Small tables with named rows and columns. After each table, cells are looked up by row and column.

vug =
|  | dadap | nitula | zemefit | dif | zonogog | vuvam | duvu | nunupe |
|---|---|---|---|---|---|---|---|---|
| ter | 140 | 106 | 182 | 137 | 55 | 185 | 183 | 57 |
| garot | 181 | 65 | 155 | 177 | 93 | 154 | 151 | 84 |
| mato | 157 | 67 | 106 | 171 | 137 | 106 | 105 | 131 |
| fuv | 107 | 111 | 67 | 123 | 177 | 67 | 65 | 172 |
| naz | 123 | 112 | 156 | 127 | 85 | 158 | 155 | 83 |
| bima | 179 | 77 | 169 | 170 | 66 | 170 | 172 | 71 |
| fof | 30 | 191 | 29 | 40 | 209 | 26 | 29 | 214 |
| latu | 87 | 150 | 125 | 87 | 109 | 125 | 128 | 118 |

zonogog of fof is 209
zonogog of naz is 85
zemefit of naz is 156
zonogog of garot is 93
dif of ter is 137
dadap of fof is 30
dif of bima is 170
zemefit of mato is 106
dif of latu is 87
nitula of naz is 112
nunupe of fuv is 172
vuvam of naz is 158
duvu of bima is 172
vuvam of latu is 125
duvu of fuv is 65
duvu of garot is 151
dadap of mato is 157
dif of garot is 177
dadap of ter is 140
Which row has the largest zonogog? fof

pid:
,sarov,val
ravat,62,144
fut,73,212
renep,108,164
vas,65,143
pek,65,151
rebakun,56,138
tideku,81,210
koma,67,148
tuz,104,164
mam,37,187
rinino,77,210
munef,75,206

fut, val -> 212
mam, val -> 187
renep, sarov -> 108
tideku, sarov -> 81
pek, val -> 151
renep, val -> 164
rebakun, val -> 138
pek, sarov -> 65
ravat, val -> 144
vas, val -> 143
tuz, sarov -> 104
rinino, val -> 210
tideku, val -> 210
fut, sarov -> 73
Row with the largest val: fut

bop:
|  | nefiz | kam | vip | vab | sela | kekoba | zim |
|---|---|---|---|---|---|---|---|
| ninuf | -52 | 65 | 80 | -34 | 62 | 62 | -37 |
| pib | 81 | -31 | -52 | 54 | -27 | -27 | 57 |
| nak | -32 | 83 | 61 | -53 | 82 | 81 | -56 |
| vadab | -54 | 60 | 81 | -29 | 57 | 57 | -32 |
| nim | 58 | -55 | -32 | 85 | -56 | -57 | 83 |
| kon | -34 | 85 | 63 | -54 | 83 | 82 | -57 |
| kimibi | -33 | 84 | 62 | -55 | 83 | 82 | -57 |

What is the vip of nak in bop? 61
What is the vab of kimibi in bop? -55
What is the sela of kon in bop? 83
What is the vab of nim in bop? 85
What is the sela of nak in bop? 82
What is the kam of nak in bop? 83
What is the kam of kimibi in bop? 84
What is the kekoba of pib in bop? -27
What is the kekoba of kon in bop? 82
What is the sela of kimibi in bop? 83
What is the kam of vadab in bop? 60
What is the kekoba of ninuf in bop? 62
What is the zim of nim in bop? 83

kal =
          sef   zup  lunoze  fel  pudenu   doz  linolus
bomazi     98  -185    -166  403    -384   245     -296
dov       528  -186    -311   94      42  -114     -308
nas      -564  -429     184   -7     -65    10      -98
mekenu    498  -177    -202   18     299  -213     -251
sur      -295  -280      67  384    -303   268     -222
rezel     336   -85      25   17     564  -225     -129
viruver   516  -185    -324  124     -21   -81     -317
buper     -22   579     125   46     -58   178      318
geb      -535  -400     188  132    -118   100     -132
boda      518  -184    -324  118     -13   -88     -316
rin       -16   582      99   20     -98   173      320

What is the sef of geb in kal?
-535
What is the zup of mekenu in kal?
-177
What is the doz of mekenu in kal?
-213
What is the fel of sur in kal?
384
What is the fel of rezel in kal?
17
What is the lunoze of viruver in kal?
-324
What is the lunoze of nas in kal?
184
What is the linolus of nas in kal?
-98

zukapen:
cols = kag, mazazak, talud, lefez
tuz: [114, 81, 107, 54]
luzagak: [59, 65, 107, 68]
fipemov: [114, 23, 124, 180]
ribifep: [64, 65, 107, 73]
zaz: [114, 17, 126, 172]
duk: [114, 7, 129, 151]
kedo: [114, 82, 107, 54]
muf: [114, 65, 109, 212]
fovok: [114, 88, 106, 56]
salesul: [50, 127, 86, 59]
bak: [114, 5, 129, 147]
gop: [114, 94, 107, 223]

tuz, talud => 107
duk, mazazak => 7
muf, lefez => 212
gop, mazazak => 94
luzagak, kag => 59
duk, talud => 129
luzagak, lefez => 68
zaz, mazazak => 17
ribifep, talud => 107
luzagak, talud => 107
muf, talud => 109
bak, mazazak => 5
Row with the largest lefez: gop

kap
         lonon    lel  zorek  vifelek  ledarop
fev      -53.8   59.9   57.5    -52.3    -52.2
bol       59.7  -53.2  -50.0     60.5     59.7
deseros  -51.3   59.5   58.3    -50.9     45.7
mezod    -53.4   60.9   60.7    -52.2     44.3
pavapu   -50.2   59.9   58.6    -52.1     59.6
vol       59.7  -51.0  -52.4     58.8    -54.8
zose      62.2  -53.4  -52.5     59.9     57.3
puzikig   61.1  -54.7  -50.9     60.6    -39.4
dagur    -50.9   59.1   60.1    -52.5     55.3
vazil    -51.5   60.8   60.0    -54.5     43.1
sivoful  -52.8   19.0   42.8     55.5    -51.2
toge     -52.4   59.2   60.4    -51.0     60.6
lin       59.4  -51.7  -52.4     59.9    -53.0
gevo      58.9  -52.6  -49.6     60.8    -51.9

vazil, zorek: 60.0
zose, zorek: -52.5
sivoful, zorek: 42.8
zose, lel: -53.4
vazil, lel: 60.8
gevo, ledarop: -51.9
sivoful, lonon: -52.8
toge, zorek: 60.4
vol, zorek: -52.4
mezod, vifelek: -52.2
puzikig, vifelek: 60.6
vol, lel: -51.0
Which row has the largest zorek? mezod

